Here is a tiny trained network, its code and every weight. The questions are about switching its units off for an input and a class, where a switched-off unit gives its printed mean instead of its output.

import numpy as np


def w(rows, s, z=0):
    codes = np.array(rows[::2]) - 128.0
    scale = np.full(codes.shape[1], s)
    scale[-1] = z or s
    return codes * scale


def norm(h):
    return h / np.sqrt((h * h).mean(-1, keepdims=True) + 1e-5)


def f(y):
    return np.maximum(y, 0)


def log_softmax(a):
    a = a - a.max(-1, keepdims=True)
    return a - np.log(np.exp(a).sum(-1, keepdims=True))


def net(x, mask):
    res = np.array(x, float).reshape(1, 4) / 4 @ E
    u = 0
    for l in range(3):
        y = f(norm(res) @ A[l][:, :-1].T + A[l][:, -1])
        res = res + np.where(mask[u : u + 11], y, B[l][:, -1]) @ B[l][:, :-1]
        u += 11
    return log_softmax(norm(res)[-1] @ U[:, :-1].T + U[:, -1])


A, B = {}, {}
E = w([
[181,188,19],'x0',
[94,197,254],'x1',
[220,160,151],'x2',
[250,114,169],'x3',
],0.0052)
A[0] = w([
[100,194,33,153],'L0N0',
[188,127,9,187],'L0N1',
[183,160,174,232],'L0N2',
[112,117,200,2],'L0N3',
[114,123,190,30],'L0N4',
[66,219,147,102],'L0N5',
[81,90,217,48],'L0N6',
[121,131,225,10],'L0N7',
[8,97,190,78],'L0N8',
[109,37,25,38],'L0N9',
[122,106,220,212],'L0N10',
],0.012,0.0053)
B[0] = w([
[123,113,211,221],'L0N0',
[176,107,201,255],'L0N1',
[166,138,92,236],'L0N2',
[125,62,105,147],'L0N3',
[95,22,84,147],'L0N4',
[85,164,205,186],'L0N5',
[150,100,80,177],'L0N6',
[123,27,92,166],'L0N7',
[157,160,78,211],'L0N8',
[2,77,214,209],'L0N9',
[124,148,17,235],'L0N10',
],0.0093,0.007)
A[1] = w([
[153,66,143,94],'L1N0',
[69,99,89,2],'L1N1',
[180,143,144,139],'L1N2',
[44,165,43,151],'L1N3',
[116,88,164,86],'L1N4',
[132,60,184,95],'L1N5',
[67,2,136,148],'L1N6',
[175,191,187,201],'L1N7',
[127,33,169,174],'L1N8',
[175,83,146,145],'L1N9',
[115,203,186,167],'L1N10',
],0.017,0.0056)
B[1] = w([
[106,155,90,172],'L1N0',
[181,139,178,155],'L1N1',
[204,114,176,168],'L1N2',
[198,61,200,205],'L1N3',
[60,177,85,167],'L1N4',
[106,183,160,196],'L1N5',
[135,254,151,254],'L1N6',
[143,69,167,207],'L1N7',
[103,213,78,233],'L1N8',
[173,215,81,190],'L1N9',
[117,13,106,189],'L1N10',
],0.0097,0.0099)
A[2] = w([
[68,25,183,77],'L2N0',
[195,144,156,253],'L2N1',
[135,212,204,161],'L2N2',
[123,91,108,72],'L2N3',
[177,118,80,90],'L2N4',
[75,131,209,97],'L2N5',
[119,162,153,69],'L2N6',
[158,52,81,85],'L2N7',
[255,79,246,193],'L2N8',
[66,123,141,43],'L2N9',
[143,139,159,37],'L2N10',
],0.0091,0.0031)
B[2] = w([
[69,81,90,162],'L2N0',
[106,2,128,220],'L2N1',
[209,130,139,211],'L2N2',
[194,151,128,131],'L2N3',
[131,83,94,165],'L2N4',
[148,130,79,170],'L2N5',
[100,112,138,146],'L2N6',
[101,78,163,158],'L2N7',
[174,81,175,255],'L2N8',
[66,131,95,137],'L2N9',
[168,128,107,131],'L2N10',
],0.0065,0.0082)
U = w([
[91,141,127,77],'0',
[167,123,91,110],'1',
[57,124,71,6],'2',
[84,252,152,167],'3',
[75,111,121,53],'4',
[113,36,168,147],'5',
[173,146,17,131],'6',
[235,105,162,173],'7',
],0.019,0.014)

Each question gives the input, the list of numbers given to net, and the class t.
The units are the neurons (one row each of A and B). Each row of codes is followed by its name. A weight is (code - 128) times the scale printed after its matrix; where a second scale follows, it is the last column's (A, B and U).
mask holds one flag per neuron, layer by layer. A switched-off neuron (its flag False) gives its mean, the last column of its row in B, instead of its output. The means were averaged over made-up inputs and are rounded, as every weight is.
A unit's drop is (log p(t) with every unit on - log p(t) with that unit switched off) / (log p(t) with every unit on - log p(t) with every unit switched off).
unit that matters most: the unit with the biggest drop
k most important neurons: the k neurons with the biggest drops, biggest first
top k neurons in layer l: the k neurons of layer l with the biggest drops, biggest first
drop when u is switched off: that unit's drop, to one decimal
input [-6,-1,-4,1], class 6: unit that matters most	L0N6
input [1,5,-6,1], class 5: 2 most important neurons	L1N3, L0N8
input [-2,6,-1,8], class 6: 2 most important neurons	L0N7, L0N10
input [-8,-5,-4,-4], class 7: 3 most important neurons	L1N3, L0N8, L0N1
input [1,6,-8,5], class 6: top 3 neurons in layer 0	L0N6, L0N9, L0N7
input [-3,8,6,3], class 6: 3 most important neurons	L0N7, L0N10, L0N9
input [8,-1,-6,3], class 3: 2 most important neurons	L0N9, L1N8
input [-1,-7,2,6], class 3: top 2 neurons in layer 1	L1N8, L1N3
input [5,6,-6,4], class 5: 2 most important neurons	L0N5, L1N10
input [3,8,4,-4], class 5: 2 most important neurons	L0N5, L1N10
input [0,5,-6,-5], class 5: top 2 neurons in layer 1	L1N6, L1N3
input [-1,7,2,7], class 6: 2 most important neurons	L0N7, L1N3
input [-7,6,-2,7], class 6: drop when L0N10 is switched off	0.2
input [-5,-3,-1,5], class 6: top neuron in layer 1	L1N7
input [-4,3,-3,-4], class 7: drop when L0N10 is switched off	-0.2
input [-5,4,-2,-7], class 7: drop when L0N10 is switched off	-0.1
